Here is a tiny trained network, its code and every weight. The questions are about switching its units off for an input and a class, where a switched-off unit gives its printed mean instead of its output.

import numpy as np


def w(rows, s, z=0):
    codes = np.array(rows[::2]) - 128.0
    scale = np.full(codes.shape[1], s)
    scale[-1] = z or s
    return codes * scale


def norm(h):
    return h / np.sqrt((h * h).mean(-1, keepdims=True) + 1e-5)


def f(y):
    return np.maximum(y, 0)


def log_softmax(a):
    a = a - a.max(-1, keepdims=True)
    return a - np.log(np.exp(a).sum(-1, keepdims=True))


def net(x, mask):
    res = np.array(x, float).reshape(1, 6) / 4 @ E
    u = 0
    for l in range(4):
        y = f(norm(res) @ A[l][:, :-1].T + A[l][:, -1])
        res = res + np.where(mask[u : u + 12], y, B[l][:, -1]) @ B[l][:, :-1]
        u += 12
    return log_softmax(norm(res)[-1] @ U[:, :-1].T + U[:, -1])


A, B = {}, {}
E = w([
[141,118,113,88,120,118,165,68,71,148,233,76],'x0',
[154,171,122,150,155,119,33,79,212,198,149,124],'x1',
[130,127,129,132,129,134,130,132,133,126,133,127],'x2',
[193,3,181,152,97,186,172,94,140,195,98,198],'x3',
[130,129,131,129,126,128,129,129,128,128,129,128],'x4',
[128,128,130,128,124,128,129,132,131,129,130,127],'x5',
],0.0041)
A[0] = w([
[110,173,122,87,158,152,85,168,160,121,157,82,124],'0.n1',
[124,223,124,94,107,116,122,96,80,89,154,102,100],'0.n2',
[143,139,128,115,91,107,136,143,152,149,79,135,117],'0.n3',
[142,187,134,134,115,162,140,155,143,94,151,123,158],'0.n4',
[136,129,132,96,60,123,124,105,135,147,89,132,109],'0.n5',
[120,149,124,148,172,92,121,152,128,106,117,123,127],'0.n6',
[130,154,128,127,112,137,55,69,204,188,135,104,147],'0.n7',
[131,127,144,130,174,140,117,136,113,123,131,142,98],'0.n8',
[121,154,134,137,113,146,109,186,174,121,22,139,253],'0.n9',
[129,81,138,108,157,157,163,155,70,98,100,129,111],'0.n10',
[90,243,123,128,131,96,150,190,86,62,135,93,148],'0.n11',
[120,254,110,111,145,126,61,154,124,105,151,96,124],'0.n12',
],0.0055,0.0029)
B[0] = w([
[136,134,126,168,86,66,163,124,102,112,128,119,193],'0.n1',
[151,123,163,169,200,138,148,228,138,100,174,74,202],'0.n2',
[95,113,160,136,157,136,144,155,151,94,183,107,157],'0.n3',
[106,172,120,103,165,143,124,86,84,105,72,126,164],'0.n4',
[118,118,112,159,156,145,148,171,108,135,152,130,146],'0.n5',
[98,135,89,79,81,168,132,64,105,59,105,200,167],'0.n6',
[128,174,136,150,183,108,79,53,169,111,176,194,225],'0.n7',
[141,157,146,112,127,106,112,171,112,156,129,135,129],'0.n8',
[144,86,107,149,147,65,100,203,148,125,21,127,253],'0.n9',
[56,178,110,198,103,98,176,108,116,126,126,158,194],'0.n10',
[99,65,101,50,151,194,3,99,128,182,120,156,248],'0.n11',
[115,166,151,202,62,86,246,129,123,129,115,134,240],'0.n12',
],0.0062,0.0065)
A[1] = w([
[230,65,145,55,194,170,3,95,204,180,145,130,8],'1.n1',
[207,194,199,137,119,136,128,92,125,67,105,146,126],'1.n2',
[138,121,146,81,87,177,105,216,106,99,101,57,140],'1.n3',
[91,170,127,108,113,171,70,123,173,128,59,127,64],'1.n4',
[111,126,140,103,96,233,175,119,53,148,195,81,138],'1.n5',
[133,117,110,117,142,46,106,73,167,198,160,72,123],'1.n6',
[91,171,135,81,128,181,105,29,102,143,245,108,100],'1.n7',
[168,97,86,79,81,149,130,138,87,192,52,61,102],'1.n8',
[167,71,140,113,123,112,185,178,82,182,127,40,74],'1.n9',
[149,172,156,115,64,150,181,21,90,165,220,105,156],'1.n10',
[97,60,73,43,153,125,73,136,98,133,120,63,95],'1.n11',
[162,131,100,89,104,179,206,40,140,108,145,155,62],'1.n12',
],0.0058,0.0011)
B[1] = w([
[116,55,76,164,237,218,107,44,72,193,137,152,213],'1.n1',
[38,95,76,87,155,92,135,133,131,104,129,79,174],'1.n2',
[63,62,104,81,156,132,193,84,115,169,156,129,182],'1.n3',
[153,151,91,125,97,156,107,28,95,125,184,182,207],'1.n4',
[135,102,119,121,181,17,95,48,253,183,156,153,226],'1.n5',
[110,155,146,107,113,202,147,189,94,87,83,160,197],'1.n6',
[167,131,134,162,169,143,232,193,85,191,161,23,255],'1.n7',
[113,142,143,70,97,144,181,168,81,91,140,158,153],'1.n8',
[3,176,85,109,86,117,131,106,108,87,95,209,180],'1.n9',
[211,117,121,67,27,119,103,130,8,144,113,76,252],'1.n10',
[113,129,88,73,204,115,114,181,93,120,57,164,199],'1.n11',
[137,165,157,94,97,120,116,50,111,139,98,83,171],'1.n12',
],0.0069,0.0043)
A[2] = w([
[138,207,163,167,138,178,196,123,176,158,126,186,130],'2.n1',
[169,133,149,220,87,132,141,246,145,142,158,70,96],'2.n2',
[88,168,208,112,113,98,85,117,173,79,149,156,56],'2.n3',
[92,153,149,109,196,111,182,180,184,135,204,95,82],'2.n4',
[183,140,163,81,125,237,122,139,99,98,173,100,42],'2.n5',
[156,77,200,136,41,87,149,178,137,121,95,119,58],'2.n6',
[124,120,179,2,41,114,83,130,125,115,74,104,78],'2.n7',
[149,222,151,139,57,77,76,120,229,39,125,153,30],'2.n8',
[216,87,181,135,141,158,14,144,147,179,131,100,55],'2.n9',
[144,127,157,80,93,183,220,154,80,146,135,93,36],'2.n10',
[207,220,204,136,60,143,149,176,107,68,200,45,2],'2.n11',
[81,72,171,204,159,223,186,129,166,33,160,161,87],'2.n12',
],0.0066,0.00088)
B[2] = w([
[127,60,109,84,108,113,127,183,100,91,67,125,183],'2.n1',
[145,205,143,120,108,157,149,152,70,69,123,199,208],'2.n2',
[150,113,72,143,86,81,113,120,134,161,90,106,157],'2.n3',
[172,107,109,93,196,77,158,140,105,132,151,112,222],'2.n4',
[103,118,134,126,98,108,125,149,76,160,71,34,174],'2.n5',
[119,179,167,124,112,126,172,134,160,205,179,127,227],'2.n6',
[79,139,115,89,119,147,123,104,164,70,232,177,197],'2.n7',
[142,138,100,157,92,65,65,141,97,194,105,5,205],'2.n8',
[177,147,136,58,189,159,82,68,141,99,183,99,191],'2.n9',
[118,135,102,184,137,102,54,84,192,129,95,112,237],'2.n10',
[191,197,194,147,191,120,166,148,101,29,175,254,252],'2.n11',
[112,159,146,149,183,119,107,195,206,119,103,152,234],'2.n12',
],0.0085,0.0032)
A[3] = w([
[136,141,107,69,127,172,102,89,128,99,174,171,120],'3.n1',
[129,132,102,80,144,126,137,192,180,179,164,86,77],'3.n2',
[87,136,144,39,77,212,106,166,137,86,70,200,79],'3.n3',
[137,97,166,152,163,152,108,125,206,88,132,178,67],'3.n4',
[120,125,153,163,99,175,156,103,122,201,179,87,114],'3.n5',
[157,61,145,125,94,210,126,114,60,123,112,19,45],'3.n6',
[134,133,132,74,174,188,101,149,88,121,176,128,89],'3.n7',
[172,159,159,78,117,104,151,132,110,132,140,30,66],'3.n8',
[74,110,96,137,141,229,56,113,137,73,136,161,92],'3.n9',
[100,122,195,195,91,187,222,237,168,137,118,95,8],'3.n10',
[125,127,140,97,1,109,157,87,177,91,176,140,39],'3.n11',
[126,93,133,86,141,115,175,185,146,173,128,88,138],'3.n12',
],0.0084,0.0013)
B[3] = w([
[116,121,140,154,114,111,159,193,133,150,81,112,202],'3.n1',
[121,67,136,125,137,96,174,128,125,84,128,108,167],'3.n2',
[104,108,107,115,49,221,158,124,33,127,129,143,255],'3.n3',
[147,145,115,157,192,132,100,66,188,136,157,138,212],'3.n4',
[128,161,153,76,95,142,116,135,118,136,130,75,170],'3.n5',
[150,154,156,110,133,184,129,108,65,177,158,41,166],'3.n6',
[145,115,145,169,61,91,130,106,138,120,143,91,210],'3.n7',
[95,94,134,135,137,193,109,139,165,115,81,197,198],'3.n8',
[163,123,115,61,120,160,114,149,160,65,85,185,235],'3.n9',
[117,82,196,252,97,148,147,175,165,214,164,110,238],'3.n10',
[144,158,170,71,84,99,140,96,218,117,149,161,179],'3.n11',
[92,128,141,116,135,152,117,175,164,87,195,75,196],'3.n12',
],0.011,0.0053)
U = w([
[81,89,71,58,57,207,140,157,61,70,69,190,238],'0',
[71,42,98,68,225,65,183,161,138,95,202,48,126],'1',
[92,80,195,254,89,178,170,197,188,193,152,140,140],'2',
[123,157,183,40,20,75,162,58,219,146,167,146,125],'3',
[118,164,64,189,78,17,53,134,129,148,46,65,146],'4',
[194,228,169,176,162,86,170,160,60,44,166,161,137],'5',
[188,93,104,136,232,178,56,81,224,112,100,180,94],'6',
[185,134,165,98,132,211,109,63,56,195,154,5,4],'7',
],0.008,0.00038)

Each question gives the input, the list of numbers given to net, and the class t.
The units are the neurons (one row each of A and B). Each row of codes is followed by its name. A weight is (code - 128) times the scale printed after its matrix; where a second scale follows, it is the last column's (A, B and U).
mask holds one flag per neuron, layer by layer. A switched-off neuron (its flag False) gives its mean, the last column of its row in B, instead of its output. The means were averaged over made-up inputs and are rounded, as every weight is.
A unit's drop is (log p(t) with every unit on - log p(t) with that unit switched off) / (log p(t) with every unit on - log p(t) with every unit switched off).
most important unit: the unit with the biggest drop
k most important neurons: the k neurons with the biggest drops, biggest first
top k neurons in layer l: the k neurons of layer l with the biggest drops, biggest first
drop of u: that unit's drop, to one decimal
input [3,8,2,-3,-6,3], class 5: most important unit	0.n9
input [2,-2,8,0,2,-1], class 1: top 3 neurons in layer 0	0.n12, 0.n9, 0.n7
input [1,0,6,3,3,-2], class 3: top 3 neurons in layer 0	0.n11, 0.n9, 0.n7
input [0,5,7,1,5,3], class 6: 2 most important neurons	1.n1, 0.n7
input [1,0,2,-2,-2,-8], class 1: 4 most important neurons	0.n2, 0.n11, 0.n9, 0.n7
input [8,2,-4,8,8,-7], class 7: 2 most important neurons	0.n12, 1.n1
input [7,0,7,-1,-4,-5], class 1: 3 most important neurons	0.n7, 1.n5, 0.n9
input [7,0,3,-2,4,-8], class 1: 2 most important neurons	0.n7, 1.n5
input [-1,0,1,-2,-1,-1], class 0: 2 most important neurons	0.n11, 0.n7
input [0,1,4,-7,2,6], class 4: 3 most important neurons	0.n1, 0.n12, 1.n7
input [-6,0,5,-2,7,5], class 0: top 3 neurons in layer 0	0.n7, 0.n9, 0.n11
input [3,1,2,3,4,5], class 7: top 2 neurons in layer 0	0.n12, 0.n9
input [4,5,1,0,4,-8], class 5: 2 most important neurons	0.n11, 2.n11
input [-5,4,6,0,1,-8], class 4: most important neuron	0.n11
input [3,-2,8,-8,-3,4], class 1: 3 most important neurons	0.n11, 0.n2, 0.n9
input [-4,-1,-2,-8,-4,-1], class 0: 2 most important neurons	0.n11, 0.n7
input [-2,0,7,-8,5,4], class 0: 4 most important neurons	0.n7, 0.n11, 0.n10, 1.n5
input [-6,-8,-6,1,-2,-1], class 2: 2 most important neurons	0.n10, 3.n10
input [0,3,-6,-3,-4,-2], class 4: 2 most important neurons	0.n12, 1.n7
input [7,5,1,0,0,3], class 5: most important unit	0.n11
input [3,-7,0,-8,-3,6], class 1: top 2 neurons in layer 0	0.n9, 0.n11
input [-4,-3,3,0,8,-4], class 0: top 2 neurons in layer 0	0.n12, 0.n7
input [3,-4,6,-6,-3,-3], class 1: top 2 neurons in layer 0	0.n9, 0.n11
input [6,1,-8,2,2,7], class 7: drop of 0.n1	0.1
input [2,-2,-6,7,6,-8], class 3: drop of 0.n9	1.3
input [-8,-3,6,-7,7,0], class 0: drop of 0.n11	3.4
input [2,7,3,6,5,-3], class 7: drop of 0.n9	1.7
